Below are the code and all the weights of a small trained network. Each question names an input and a class and asks about switching units off, where a switched-off unit gives its printed mean instead of its output.

import numpy as np


def w(rows, s, z=0):
    codes = np.array(rows[::2]) - 128.0
    scale = np.full(codes.shape[1], s)
    scale[-1] = z or s
    return codes * scale


def f(y):
    return y / 2 * (1 + np.tanh(0.7978845608 * (y + 0.044715 * y**3)))


def log_softmax(a):
    a = a - a.max(-1, keepdims=True)
    return a - np.log(np.exp(a).sum(-1, keepdims=True))


def net(x, mask):
    res = np.array(x, float).reshape(1, 6) / 4 @ E
    y = f(res @ A[0][:, :-1].T + A[0][:, -1])
    res = res + np.where(mask, y, B[0][:, -1]) @ B[0][:, :-1]
    return log_softmax(res[-1] @ U[:, :-1].T + U[:, -1])


A, B = {}, {}
E = w([
[250,159,137,165],'x0',
[137,71,169,171],'x1',
[139,116,100,125],'x2',
[123,136,131,133],'x3',
[144,146,139,50],'x4',
[129,129,120,129],'x5',
],0.015)
A[0] = w([
[100,152,147,65,192],'N0',
[107,9,152,146,151],'N1',
[138,116,74,74,83],'N2',
[104,58,150,134,91],'N3',
[61,115,116,96,255],'N4',
[45,105,119,144,228],'N5',
[68,173,154,38,190],'N6',
[205,137,99,156,198],'N7',
[244,200,131,67,120],'N8',
[166,103,191,176,85],'N9',
[165,85,185,152,89],'N10',
[155,138,156,179,109],'N11',
[249,219,157,107,184],'N12',
[182,57,134,99,207],'N13',
[80,93,177,173,219],'N14',
[162,116,167,95,175],'N15',
[153,228,106,129,121],'N16',
[94,169,87,74,128],'N17',
[183,139,160,65,91],'N18',
[157,136,134,160,160],'N19',
],0.013,0.0056)
B[0] = w([
[137,126,118,79,182],'N0',
[79,225,98,135,194],'N1',
[176,170,142,147,152],'N2',
[102,254,137,228,159],'N3',
[95,135,116,94,211],'N4',
[65,171,97,124,210],'N5',
[157,116,106,62,214],'N6',
[176,102,163,176,211],'N7',
[117,221,158,146,227],'N8',
[209,78,81,130,180],'N9',
[203,82,111,124,169],'N10',
[213,77,186,94,169],'N11',
[56,156,178,191,249],'N12',
[109,88,103,139,172],'N13',
[88,156,73,106,196],'N14',
[47,114,105,151,156],'N15',
[82,153,180,146,174],'N16',
[138,97,160,71,181],'N17',
[94,239,108,170,165],'N18',
[186,70,173,187,166],'N19',
],0.008,0.016)
U = w([
[82,84,51,106,254],'0',
[76,169,142,227,51],'1',
[157,103,234,229,188],'2',
[233,32,180,183,64],'3',
[200,105,149,2,33],'4',
],0.0078,0.0045)

Each question gives the input, the list of numbers given to net, and the class t.
The units are the neurons (one row each of A and B). Each row of codes is followed by its name. A weight is (code - 128) times the scale printed after its matrix; where a second scale follows, it is the last column's (A, B and U).
mask holds one flag per neuron, in row order. A switched-off neuron (its flag False) gives its mean, the last column of its row in B, instead of its output. The means were averaged over made-up inputs and are rounded, as every weight is.
A unit's drop is (log p(t) with every unit on - log p(t) with that unit switched off) / (log p(t) with every unit on - log p(t) with every unit switched off).
The circuit of an input: a set's keep is (log p(t) with only the set's units on - log p(t) with every unit switched off) / (log p(t) with every unit on - log p(t) with every unit switched off). Starting from the 12 units with the biggest drops (on a tie, the unit counted first), units are removed one at a time, each time the one whose removal leaves the highest keep (on an exact tie, the one counted first), for as long as the keep stays at least 0.8.
units of the circuit, in order: the units of the circuit, biggest drop first
most important unit: the unit with the biggest drop
top k neurons: the k neurons with the biggest drops, biggest first
drop of u: that unit's drop, to one decimal
input [8,5,-2,6,-2,-1], class 3: top 3 neurons : N9, N10, N11
input [8,4,5,-1,-3,-5], class 3: units of the circuit, in order : N9
input [-6,-1,1,4,3,5], class 4: units of the circuit, in order : N6, N12
input [6,4,-8,-4,-1,4], class 3: units of the circuit, in order : N9, N10
input [-8,-4,1,-5,1,0], class 4: units of the circuit, in order : N6, N17
input [0,-1,7,7,3,8], class 4: units of the circuit, in order : N12, N3
input [2,-6,1,6,-1,5], class 2: units of the circuit, in order : N5, N14
input [1,-7,0,-4,8,-3], class 1: top 2 neurons : N12, N18
input [6,-6,4,-2,5,-5], class 1: top 2 neurons : N18, N8
input [1,3,7,1,-4,-8], class 3: top 2 neurons : N12, N8
input [-1,0,2,0,-4,-3], class 0: top 2 neurons : N12, N8
input [2,-4,4,8,-1,3], class 2: top 3 neurons : N5, N1, N14
input [-6,-2,-7,1,-6,3], class 0: drop of N12 : 0.2
input [-3,-1,2,3,1,8], class 4: drop of N1 : 0.1
input [3,-1,4,7,0,7], class 2: drop of N8 : 0.0
input [4,-6,-2,-2,-5,-5], class 2: drop of N1 : 0.1
input [-1,-6,-8,5,-1,0], class 0: most important unit : N11
